Below are the code and all the weights of a small trained network. Each question names an input and a target symbol and asks about switching units off, where a switched-off unit gives its printed mean instead of its output.

import numpy as np


def w(rows, s, z=0):
    codes = np.array(rows[::2]) - 128.0
    scale = np.full(codes.shape[1], s)
    scale[-1] = z or s
    return codes * scale


def norm(h):
    return h / np.sqrt((h * h).mean(-1, keepdims=True) + 1e-5)


def f(y):
    return y / 2 * (1 + np.tanh(0.7978845608 * (y + 0.044715 * y**3)))


def softmax(a):
    e = np.exp(a - a.max(-1, keepdims=True))
    return e / e.sum(-1, keepdims=True)


def log_softmax(a):
    a = a - a.max(-1, keepdims=True)
    return a - np.log(np.exp(a).sum(-1, keepdims=True))


def net(x, mask):
    ids = ['ΔΠΣαβγεζηθμξτφψω'.index(c) for c in x.split()]
    T = len(ids)
    res = E[ids] + P[:T]
    u = 0
    for l in range(2):
        r = norm(res)
        for j in range(2):
            rows = slice(2 * j, 2 * j + 2)
            q, k, v = (r @ M[l][rows].T for M in (Q, K, V))
            z = softmax(np.where(np.tri(T) > 0, q @ k.T / 2**0.5, -1e9)) @ v
            o = O[l][rows]
            res = res + np.where(mask[u + j], z, o[:, -1]) @ o[:, :-1]
        u += 2
        y = f(norm(res) @ A[l][:, :-1].T + A[l][:, -1])
        res = res + np.where(mask[u : u + 4], y, B[l][:, -1]) @ B[l][:, :-1]
        u += 4
    return log_softmax(norm(res)[-1] @ U[:, :-1].T + U[:, -1])


Q, K, V, O, A, B = {}, {}, {}, {}, {}, {}
E = w([
[196,142,142],'Δ',
[152,120,116],'Π',
[167,151,154],'Σ',
[120,110,144],'α',
[255,159,92],'β',
[103,125,135],'γ',
[155,177,166],'ε',
[143,148,126],'ζ',
[121,139,126],'η',
[99,84,135],'θ',
[138,169,147],'μ',
[127,102,115],'ξ',
[177,124,175],'τ',
[183,148,75],'φ',
[118,97,141],'ψ',
[121,106,137],'ω',
],0.029)
P = w([
[129,114,105],'0',
[76,191,199],'1',
[121,96,161],'2',
[58,168,154],'3',
[113,92,193],'4',
[135,134,134],'5',
[52,2,126],'6',
[102,99,114],'7',
],0.0082)
Q[0] = w([
[173,113,137],'0.h1',
[151,171,164],'0.h1',
[158,81,87],'0.h2',
[253,197,98],'0.h2',
],0.016)
K[0] = w([
[104,115,158],'0.h1',
[126,93,134],'0.h1',
[119,69,111],'0.h2',
[249,146,130],'0.h2',
],0.021)
V[0] = w([
[156,248,233],'0.h1',
[194,228,26],'0.h1',
[2,119,218],'0.h2',
[247,142,237],'0.h2',
],0.0087)
O[0] = w([
[191,151,1,166],'0.h1',
[162,39,244,2],'0.h1',
[197,24,11,194],'0.h2',
[76,165,54,207],'0.h2',
],0.0082,0.0029)
A[0] = w([
[215,205,177,197],'0.n1',
[206,87,184,254],'0.n2',
[128,153,103,167],'0.n3',
[87,254,175,19],'0.n4',
],0.015,0.00081)
B[0] = w([
[187,221,58,171],'0.n1',
[135,199,34,162],'0.n2',
[142,71,144,145],'0.n3',
[174,9,79,249],'0.n4',
],0.013,0.011)
Q[1] = w([
[198,107,12],'1.h1',
[88,76,27],'1.h1',
[135,59,9],'1.h2',
[76,101,110],'1.h2',
],0.016)
K[1] = w([
[29,149,178],'1.h1',
[168,196,208],'1.h1',
[111,201,248],'1.h2',
[165,149,105],'1.h2',
],0.016)
V[1] = w([
[4,182,108],'1.h1',
[126,214,135],'1.h1',
[114,122,253],'1.h2',
[154,39,71],'1.h2',
],0.024)
O[1] = w([
[108,3,98,40],'1.h1',
[163,44,167,55],'1.h1',
[216,135,64,6],'1.h2',
[36,209,108,255],'1.h2',
],0.017,0.0085)
A[1] = w([
[53,180,229,124],'1.n1',
[101,120,247,184],'1.n2',
[175,28,182,184],'1.n3',
[158,63,190,5],'1.n4',
],0.014,0.0029)
B[1] = w([
[255,45,227,255],'1.n1',
[216,132,128,194],'1.n2',
[73,137,164,157],'1.n3',
[40,72,138,129],'1.n4',
],0.018,0.0093)
U = w([
[142,148,178,103],'Δ',
[160,249,70,187],'Π',
[95,166,195,99],'Σ',
[10,117,162,141],'α',
[151,101,139,2],'β',
[27,229,170,90],'γ',
[155,118,172,182],'ε',
[147,140,169,79],'ζ',
[82,60,180,72],'η',
[48,178,86,106],'θ',
[180,101,180,136],'μ',
[210,87,57,168],'ξ',
[94,157,181,91],'τ',
[159,120,166,81],'φ',
[40,95,103,126],'ψ',
[94,30,75,204],'ω',
],0.015,0.0062)

Each question gives the input, a string of symbols that net reads in full, and the target symbol t.
The units are the heads (2 rows each of Q, K, V and O) and the neurons (one row each of A and B). Each row of codes is followed by its name. A weight is (code - 128) times the scale printed after its matrix; where a second scale follows, it is the last column's (O, A, B and U).
mask holds one flag per unit, layer by layer, with each layer's heads first. A switched-off unit (its flag False) gives its mean, the last column of its rows in O or B, instead of its output. The means were averaged over made-up inputs and are rounded, as every weight is.
A unit's drop is (log p(t) with every unit on - log p(t) with that unit switched off) / (log p(t) with every unit on - log p(t) with every unit switched off).
The circuit of an input: a set's keep is (log p(t) with only the set's units on - log p(t) with every unit switched off) / (log p(t) with every unit on - log p(t) with every unit switched off). Starting from all 12 units, units are removed one at a time, each time the one whose removal leaves the highest keep (on an exact tie, the one counted first), for as long as the keep stays at least 0.8.
units of the circuit, in order: the units of the circuit, biggest drop first
most important unit: the unit with the biggest drop
k most important neurons of layer l: the k neurons of layer l with the biggest drops, biggest first
drop of u: that unit's drop, to one decimal
input γ Π ω ω η, target γ: units of the circuit, in order : [1.h2]
input Π η ψ ω Δ, target Π: units of the circuit, in order : [0.h2, 0.h1, 0.n4, 1.h1]
input ω η Π Π, target ω: units of the circuit, in order : [0.h1, 1.h1]
input γ ω μ Π ψ ξ θ, target γ: units of the circuit, in order : [0.n4, 1.h2, 0.h2]
input ω α Δ φ μ Σ Π, target ω: units of the circuit, in order : [1.h1, 0.h2]
input γ η α ε Σ Π α γ, target γ: units of the circuit, in order : [0.n4, 0.h2, 1.h2]
input Π Σ ω η ψ ψ μ γ, target Π: units of the circuit, in order : [0.h1, 1.h2]
input γ ω ζ μ Δ Π μ, target γ: units of the circuit, in order : [0.h2, 0.n4, 1.h2]
input ω ω Π ψ Σ ζ Π α, target ω: units of the circuit, in order : [0.h2, 1.h1]
input ω Π η, target ω: units of the circuit, in order : [0.h2, 1.h1]
input α φ ψ Π ω Δ, target α: 2 most important neurons of layer 0 : [0.n4, 0.n2]
input α ω μ ξ Π Σ θ ε, target α: drop of 1.h2 : 0.3
input Π ω ω Δ ψ α Π α, target Π: drop of 0.h2 : 1.8
input ω Δ ψ ω ψ ζ, target ω: most important unit : 0.h1
input Π α Π μ φ τ, target Π: drop of 0.h1 : 0.6
